Each row has a name. Each question is about the rows just above it.

Columns, left to right: R A Q C G J
[-3.67,  6.67, -6.29, -3.67,  1.76, -6.29]  z_942
[0.92, 0.92, 0.92, 1.23, 6.29, 1.23]  z_838
[-6.32,  1.92,  0.62,  0.91, -6.30, -0.48]  z_782
[-2.63, -1.80,  2.91,  5.18, -3.88,  7.62]  z_541
[ 8.03, -2.51, -2.00, -2.33, -6.21,  0.81]  z_275
[ 7.90, -6.75,  0.92, -0.68,  0.92,  3.10]  z_164
Count of [-6.30] in z_942:	0
How many times does z_838 hold [0.92]?	3

Columns, left to right: F L S Y
[ 0.82,  2.94, -0.65, -3.59]  z_838
[ 0.82,  2.94, -0.65, -2.77]  z_548
[ 0.99,  2.05, -2.25, -4.22]  z_942
[-0.65, -0.66, -1.65, -3.50]  z_168
[ 0.82,  2.94, -0.65, -4.24]  z_260
[ 0.56,  2.52, -5.89, -7.83]  z_782
Is [ 0.82,  2.94, -0.65] printed in one of the named rows, side by side and in this order?	yes
Shared by z_260 and z_168:	[-0.65]

Columns, left to right: T E X W
[ 3.23, -1.26, -0.45,  5.69] = z_168
[-2.15,  0.60, -0.76, -2.81] = z_521
[ 2.25,  0.48,  0.54, -1.85] = z_782
[ 3.85,  0.36, -1.42, -1.42] = z_548
[ 0.25, -1.26, -1.36, -1.06] = z_942
[-2.48,  0.24,  0.33,  4.69] = z_541
[-1.39, -0.47,  0.79, -0.42] = z_260
[-1.27,  0.24,  0.24,  0.24] = z_838
[ 0.06,  5.68, -1.47, -7.25] = z_164
Whose row is [ 3.23, -1.26, -0.45,  5.69]?	z_168
Times [0.24] occurs in z_838:	3
Times [-1.42] occurs in z_548:	2
Which column holds [-1.42, -1.06,  4.69, -0.42] top down?	W

Columns, left to right: U P V H D N M B K Z
[ 3.23, -2.99,  4.00,  6.17, -3.94,  0.13, -0.08, -3.42,  1.45, -0.10] -> z_838
[ 3.23, -2.99,  4.00,  6.17, -3.94,  0.13, -0.08, -3.42, -1.11, -0.10] -> z_551
[ 0.37, -2.99,  3.79, -0.49,  6.52,  0.75,  3.79,  6.52,  3.79,  1.00] -> z_521
[ 0.37, -2.99, -1.05, -0.49,  1.75, -3.90,  3.79,  6.52, -2.06,  1.00] -> z_260
[ 2.66, -1.27, -2.95, -0.04,  0.68, -2.36,  2.95,  5.68,  0.62,  2.58] -> z_548
[-0.77,  0.34,  3.41,  4.73, -1.51, -0.12,  0.99, -1.31,  2.01,  3.65] -> z_541
[ 3.23, -2.99,  4.00,  6.17, -3.94,  0.13,  2.79, -3.42, -1.11, -0.10] -> z_168
[-3.71, -3.33,  3.04, -1.29,  1.87, -3.53,  1.42, -6.77, -4.23,  6.53] -> z_275
Which column holds this, read top down? [-2.95,  3.41,  4.00,  3.04]	V
Times [6.52] occurs in z_521:	2
Among the named rows, does one hold [-0.48,  1.75] next to each other, in this order?	no
[ 0.13,  0.75, -3.90, -2.36, -0.12,  0.13] is in which column, read top down?	N

Columns, left to right: nufar nekeb paf Vudaz vite bini
[ 3.57,  2.08,  2.43,  1.80,  0.00, -3.49] : z_99
[-0.50, -0.41,  3.57,  3.56, -1.44, -3.63] : z_521
[ 3.06,  4.34,  3.64,  4.21,  7.54, -4.86] : z_260
How many times does z_99 hold [2.08]?	1
Which column holds [ 3.57, -0.50] top down?	nufar
Does one of the named rows hold [3.06, 4.34] side by side, in this order?	yes
The one value in z_99 and z_521:	[3.57]

Columns, left to right: lur parin dugu Sevok
[ 0.81, -0.24,  0.20,  0.56] : z_275
[5.85, 5.79, 5.79, 5.79] : z_521
[2.42, 1.50, 5.21, 0.71] : z_782
[ 1.71,  0.00, -0.12,  1.05] : z_838
[-1.66, -0.71, -2.84, -0.37] : z_260
[2.79, 2.50, 7.25, 0.39] : z_942
[ 5.78,  0.00,  0.00, -3.57] : z_164
[ 0.00,  0.35, -5.32, -3.45] : z_548
[5.85, 0.25, 5.79, 2.85] : z_551
Times [5.80] occurs in z_521:	0
Which column holds [5.79, 0.71, 1.05] top down?	Sevok
[ 1.71, -1.66,  2.79,  5.78,  0.00,  5.85] is in which column, read top down?	lur

Columns, left to right: zal bom taf vifit Pada
[ 1.34, -5.35,  1.63,  4.22,  2.51] = z_551
[-3.14,  2.99,  2.86,  3.50,  4.19] = z_168
[-2.18,  2.70,  7.74,  4.32,  0.94] = z_164
[-8.53,  2.99,  8.73, -0.63, -3.82] = z_275
[-6.58,  1.52, -6.58,  1.52, -6.58] = z_942
[ 1.34,  0.52,  1.63, -0.70, -0.01] = z_260
[ 1.31, -3.28,  6.51, -0.70, -2.73] = z_541
[-8.53,  0.10,  8.67,  0.50, -4.93] = z_782
[-1.38, -5.35,  3.68, -6.59, -3.76] = z_99
[-2.35,  1.00,  4.28,  3.50,  4.19] = z_838
Whose row is [-6.58,  1.52, -6.58,  1.52, -6.58]?	z_942
Count of [-6.58] in z_942:	3

Columns, left to right: derob duzut bupi Gez Daz kon bel ves sot zil
[-2.16, -6.22, -1.28,  0.20,  4.41, -0.09, -1.34,  1.97, -0.79,  1.21]  z_168
[-2.13, -6.63, -3.42, -0.63,  0.38,  3.72,  4.70, -0.23, -3.06, -0.74]  z_99
[-2.16, -6.22, -1.28,  0.20,  4.41,  2.58, -2.98, -0.48, -1.53, -0.79]  z_548
[-2.12, -5.71, -0.71,  1.41,  5.02, -1.68, -1.35, -1.04, -1.02,  2.74]  z_551
[-2.12, -5.71, -0.71,  1.41,  5.02, -1.68,  2.31,  4.90,  4.12,  0.03]  z_942
[-2.11, -5.98, -6.37, -4.10, -1.66, -0.52, -0.06,  1.14,  3.44,  5.03]  z_782
[-2.16, -6.22, -1.28,  0.20,  4.41,  2.58,  3.98, -1.53, -2.56, -0.12]  z_275
[-2.13, -2.16, -2.12] is in which column, read top down?	derob
[ 4.41,  0.38,  4.41,  5.02,  5.02, -1.66] is in which column, read top down?	Daz

Columns, left to right: dolit kilu dupi Zivis gebis
[ 0.84,  0.26, -1.04,  3.71,  1.81] : z_521
[-0.95,  1.21, -0.72,  0.98, -2.32] : z_164
[-0.90,  2.56,  0.20, -3.05,  7.10] : z_99
[-1.22, -0.19, -2.38,  2.22,  3.98] : z_541
[-0.37, -4.01,  0.12,  1.04,  0.67] : z_260
[ 0.30, -1.92,  1.11,  0.53,  0.67] : z_838
Which column holds this, read top down? [ 0.26,  1.21,  2.56, -0.19]	kilu
Among the named rows, does one hold [-1.21, -0.19, -2.38,  2.22] next to each other, in this order?	no

Columns, left to right: Pibo Lev viv Ruf
[0.02, 0.02, 0.02, 0.79]  z_838
[ 0.28, -0.80, -0.23, -2.10]  z_548
[0.72, 0.17, 1.23, 3.16]  z_551
[1.07, 0.86, 0.60, 2.44]  z_168
[ 5.06,  1.76, -3.05, -0.69]  z_521
[1.15, 0.65, 1.23, 0.72]  z_782
[-0.97, -0.99, -0.83,  0.01]  z_942
[0.72, 0.46, 1.23, 3.16]  z_99
[-6.09, -1.56,  6.61, -2.10]  z_275
[-0.97, -0.99, -0.83, -3.47]  z_541
[ 2.15,  2.69, -2.09,  3.80]  z_164
[-2.52,  0.46,  2.04,  2.59]  z_260
Count of [0.03] in z_838:	0
Which value is in both z_548 and z_275?	[-2.10]
The row with [ 2.15,  2.69, -2.09,  3.80] is	z_164
Which column holds [ 0.01,  3.16, -2.10] top down?	Ruf

